Below is a small trained network, with its code and all its weights. Each question gives an input and a class and asks what happens when units are switched off, that is, made to give their printed mean instead of their output.

import numpy as np


def w(rows, s, z=0):
    codes = np.array(rows[::2]) - 128.0
    scale = np.full(codes.shape[1], s)
    scale[-1] = z or s
    return codes * scale


def f(y):
    return np.maximum(y, 0)


def log_softmax(a):
    a = a - a.max(-1, keepdims=True)
    return a - np.log(np.exp(a).sum(-1, keepdims=True))


def net(x, mask):
    res = np.array(x, float).reshape(1, 3) / 4 @ E
    y = f(res @ A[0][:, :-1].T + A[0][:, -1])
    res = res + np.where(mask, y, B[0][:, -1]) @ B[0][:, :-1]
    return log_softmax(res[-1] @ U[:, :-1].T + U[:, -1])


A, B = {}, {}
E = w([
[123,92,178,179,148,225,162,67,85,217,105],'x0',
[247,135,55,110,198,47,96,160,52,125,150],'x1',
[90,132,92,209,231,244,123,184,103,59,91],'x2',
],0.012)
A[0] = w([
[129,129,90,149,107,164,118,116,106,188,142,88],'N0',
[119,124,126,108,84,47,119,126,128,126,136,252],'N1',
[134,121,168,128,103,166,132,89,120,254,130,122],'N2',
[155,130,133,122,140,97,124,108,97,220,134,31],'N3',
[80,124,169,136,53,186,139,94,152,167,127,105],'N4',
[107,121,127,171,163,238,107,141,132,106,131,52],'N5',
[149,121,117,164,193,197,121,131,88,128,124,178],'N6',
[136,130,123,136,157,102,130,149,126,94,121,210],'N7',
[113,128,138,152,157,210,124,125,106,127,130,39],'N8',
[110,133,113,141,114,169,130,137,148,103,128,82],'N9',
],0.016,0.0019)
B[0] = w([
[151,60,164,149,119,93,107,136,129,67,114,165],'N0',
[187,155,156,9,103,136,141,104,195,138,153,215],'N1',
[106,80,60,240,104,131,40,105,36,110,180,231],'N2',
[191,57,127,143,180,125,133,108,69,137,122,183],'N3',
[81,157,86,165,71,152,59,176,227,170,158,253],'N4',
[65,183,109,130,183,145,219,148,131,63,44,242],'N5',
[50,140,132,159,120,119,129,200,178,201,69,223],'N6',
[137,152,78,69,82,143,107,111,65,144,186,171],'N7',
[221,181,47,101,91,138,254,114,149,188,126,210],'N8',
[70,137,203,101,146,97,113,162,59,149,101,170],'N9',
],0.015,0.022)
U = w([
[128,160,232,94,56,133,114,113,217,121,148,113],'0',
[148,117,131,160,194,167,86,167,141,63,143,4],'1',
[143,84,136,201,92,149,85,84,39,89,152,43],'2',
[104,165,155,156,121,158,213,164,142,131,59,122],'3',
[182,65,164,191,171,106,117,142,98,161,89,63],'4',
[254,114,111,74,150,78,90,112,58,119,184,235],'5',
[57,157,181,119,114,165,87,162,98,40,129,66],'6',
[115,143,52,179,83,159,60,183,134,155,157,223],'7',
],0.0095,0.0034)

Each question gives the input, the list of numbers given to net, and the class t.
The units are the neurons (one row each of A and B). Each row of codes is followed by its name. A weight is (code - 128) times the scale printed after its matrix; where a second scale follows, it is the last column's (A, B and U).
mask holds one flag per neuron, in row order. A switched-off neuron (its flag False) gives its mean, the last column of its row in B, instead of its output. The means were averaged over made-up inputs and are rounded, as every weight is.
A unit's drop is (log p(t) with every unit on - log p(t) with that unit switched off) / (log p(t) with every unit on - log p(t) with every unit switched off).
The circuit of an input: a set's keep is (log p(t) with only the set's units on - log p(t) with every unit switched off) / (log p(t) with every unit on - log p(t) with every unit switched off). Starting from all 10 units, units are removed one at a time, each time the one whose removal leaves the highest keep (on an exact tie, the one counted first), for as long as the keep stays at least 0.8.
circuit, biggest first: the units of the circuit, biggest drop first
unit that matters most: the unit with the biggest drop
k most important neurons: the k neurons with the biggest drops, biggest first
drop of u: that unit's drop, to one decimal
input [8,8,-2], class 4: 2 most important neurons -> (N6 N3)
input [-6,1,-4], class 0: circuit, biggest first -> (N1)
input [2,0,-6], class 2: 4 most important neurons -> (N2 N8 N6 N3)
input [-2,-2,-1], class 0: circuit, biggest first -> (N2 N5)
input [-2,0,-6], class 5: 2 most important neurons -> (N4 N6)
input [4,8,2], class 4: 3 most important neurons -> (N4 N5 N3)
input [-5,-3,0], class 0: 2 most important neurons -> (N2 N5)
input [-6,0,-3], class 0: 3 most important neurons -> (N2 N3 N1)
input [7,-2,-6], class 2: 2 most important neurons -> (N2 N3)
input [-6,4,7], class 3: 2 most important neurons -> (N2 N4)
input [-1,-2,-3], class 0: 2 most important neurons -> (N2 N1)
input [-7,3,-3], class 5: 2 most important neurons -> (N4 N6)
input [2,4,-1], class 5: 2 most important neurons -> (N4 N5)
input [-8,-8,3], class 6: unit that matters most -> N8
input [-6,-8,0], class 0: drop of N2 -> 0.8
input [8,5,-1], class 2: drop of N2 -> 0.8
input [-4,2,-4], class 5: drop of N6 -> 0.2
